Below is a small trained network, with its code and all its weights. Each question gives an input and a target symbol and asks what happens when units are switched off, that is, made to give their printed mean instead of their output.

import numpy as np


def w(rows, s, z=0):
    codes = np.array(rows[::2]) - 128.0
    scale = np.full(codes.shape[1], s)
    scale[-1] = z or s
    return codes * scale


def f(y):
    return np.maximum(y, 0)


def softmax(a):
    e = np.exp(a - a.max(-1, keepdims=True))
    return e / e.sum(-1, keepdims=True)


def log_softmax(a):
    a = a - a.max(-1, keepdims=True)
    return a - np.log(np.exp(a).sum(-1, keepdims=True))


def net(x, mask):
    ids = ['αγδεθλμπσφψω'.index(c) for c in x.split()]
    T = len(ids)
    res = E[ids] + P[:T]
    r = res
    for j in range(3):
        rows = slice(2 * j, 2 * j + 2)
        q, k, v = (r @ M[0][rows].T for M in (Q, K, V))
        z = softmax(np.where(np.tri(T) > 0, q @ k.T / 2**0.5, -1e9)) @ v
        o = O[0][rows]
        res = res + np.where(mask[j], z, o[:, -1]) @ o[:, :-1]
    y = f(res @ A[0][:, :-1].T + A[0][:, -1])
    res = res + np.where(mask[3:7], y, B[0][:, -1]) @ B[0][:, :-1]
    return log_softmax(res[-1] @ U[:, :-1].T + U[:, -1])


Q, K, V, O, A, B = {}, {}, {}, {}, {}, {}
E = w([
[49,153,103,131,130,88],'α',
[95,196,179,69,155,124],'γ',
[102,169,110,5,48,116],'δ',
[94,105,132,123,32,139],'ε',
[185,116,114,223,161,175],'θ',
[56,153,168,180,101,153],'λ',
[172,81,143,77,114,107],'μ',
[59,116,130,182,81,120],'π',
[80,98,190,134,85,211],'σ',
[196,157,163,70,194,94],'φ',
[89,125,85,122,74,97],'ψ',
[153,193,78,82,87,196],'ω',
],0.02)
P = w([
[35,11,67,102,172,230],'0',
[124,88,150,123,125,128],'1',
[146,121,156,117,121,126],'2',
[154,139,172,122,107,118],'3',
[161,155,185,124,99,109],'4',
[171,167,185,127,94,112],'5',
],0.011)
Q[0] = w([
[190,113,139,29,190,217],'head 0',
[224,113,130,112,119,77],'head 0',
[72,105,153,169,106,54],'head 1',
[194,90,176,189,172,141],'head 1',
[247,153,141,78,175,145],'head 2',
[167,131,132,70,162,233],'head 2',
],0.012)
K[0] = w([
[203,246,192,158,25,81],'head 0',
[165,124,106,139,107,65],'head 0',
[34,171,83,124,202,171],'head 1',
[130,98,180,231,105,118],'head 1',
[160,215,121,175,83,83],'head 2',
[205,166,217,149,53,76],'head 2',
],0.012)
V[0] = w([
[85,203,251,117,123,204],'head 0',
[182,141,92,56,200,148],'head 0',
[125,132,149,177,96,79],'head 1',
[141,121,67,89,105,108],'head 1',
[206,73,148,133,53,229],'head 2',
[119,182,103,230,190,90],'head 2',
],0.011)
O[0] = w([
[70,188,97,181,252,177,150],'head 0',
[224,209,152,73,151,47,140],'head 0',
[105,33,87,89,91,109,83],'head 1',
[104,107,173,162,90,194,135],'head 1',
[199,69,50,134,146,168,226],'head 2',
[113,157,117,226,123,83,2],'head 2',
],0.014,0.0095)
A[0] = w([
[167,121,69,182,173,129,4],'neuron 0',
[67,167,96,254,75,194,37],'neuron 1',
[152,112,94,75,38,80,182],'neuron 2',
[150,203,147,131,191,141,86],'neuron 3',
],0.009,0.0033)
B[0] = w([
[104,119,254,132,94,73,180],'neuron 0',
[148,177,56,84,131,51,220],'neuron 1',
[134,100,187,183,227,91,247],'neuron 2',
[184,93,168,189,23,115,208],'neuron 3',
],0.0086,0.014)
U = w([
[79,135,156,98,72,82,94],'α',
[111,173,178,191,173,162,167],'γ',
[112,166,138,63,105,167,154],'δ',
[138,88,103,152,98,184,134],'ε',
[176,91,89,254,126,130,128],'θ',
[144,178,79,130,174,107,220],'λ',
[142,112,151,124,191,123,181],'μ',
[139,105,68,96,34,92,184],'π',
[147,140,115,198,230,207,88],'σ',
[159,177,127,100,105,86,1],'φ',
[87,74,193,165,80,142,58],'ψ',
[209,155,70,157,106,183,90],'ω',
],0.0092,0.0052)

Each question gives the input, a string of symbols that net reads in full, and the target symbol t.
The units are the heads (2 rows each of Q, K, V and O) and the neurons (one row each of A and B). Each row of codes is followed by its name. A weight is (code - 128) times the scale printed after its matrix; where a second scale follows, it is the last column's (O, A, B and U).
mask holds one flag per unit, heads first, then neurons. A switched-off unit (its flag False) gives its mean, the last column of its rows in O or B, instead of its output. The means were averaged over made-up inputs and are rounded, as every weight is.
A unit's drop is (log p(t) with every unit on - log p(t) with that unit switched off) / (log p(t) with every unit on - log p(t) with every unit switched off).
The circuit of an input: a set's keep is (log p(t) with only the set's units on - log p(t) with every unit switched off) / (log p(t) with every unit on - log p(t) with every unit switched off). Starting from all 7 units, units are removed one at a time, each time the one whose removal leaves the highest keep (on an exact tie, the one counted first), for as long as the keep stays at least 0.8.
circuit, biggest first: the units of the circuit, biggest drop first
unit that matters most: the unit with the biggest drop
k most important neurons: the k neurons with the biggest drops, biggest first
which heads matter: for each layer, one digit per head in row order, 1 if its drop is at least 0.15 and else 0, layers parted by /
input ε ψ μ μ α, target ε: unit that matters most	head 0
input π ω ω θ θ λ, target π: which heads matter	100
input μ λ ψ, target μ: circuit, biggest first	(neuron 2; head 0; head 2)
input ψ π ε, target ψ: circuit, biggest first	(head 0; neuron 2)
input π λ α, target π: circuit, biggest first	(head 0; neuron 1; neuron 2)
input φ λ γ, target γ: which heads matter	100
input μ λ α ψ π, target μ: circuit, biggest first	(neuron 2; head 0; head 2)
input α λ μ θ ε, target α: which heads matter	001
input π μ π σ ε, target π: circuit, biggest first	(head 0; neuron 1; head 2)
input λ ψ μ δ γ, target γ: which heads matter	101
input λ γ ψ μ θ α, target λ: circuit, biggest first	(neuron 1; head 0; head 2)
input ω μ λ, target ω: 2 most important neurons	(neuron 2; neuron 3)
input λ θ ψ ψ ψ π, target λ: which heads matter	100
input σ γ ψ, target σ: circuit, biggest first	(head 0)
input γ λ σ θ π, target γ: circuit, biggest first	(head 0; head 2)
input ψ α ε λ δ ψ, target ψ: 2 most important neurons	(neuron 2; neuron 1)
input ε μ α μ λ, target ε: which heads matter	101
input ε π ψ, target ε: circuit, biggest first	(head 0; head 2)
input δ μ ε, target δ: which heads matter	011
input μ μ ω φ, target φ: 2 most important neurons	(neuron 3; neuron 2)
input θ μ ψ ε, target θ: circuit, biggest first	(head 2)
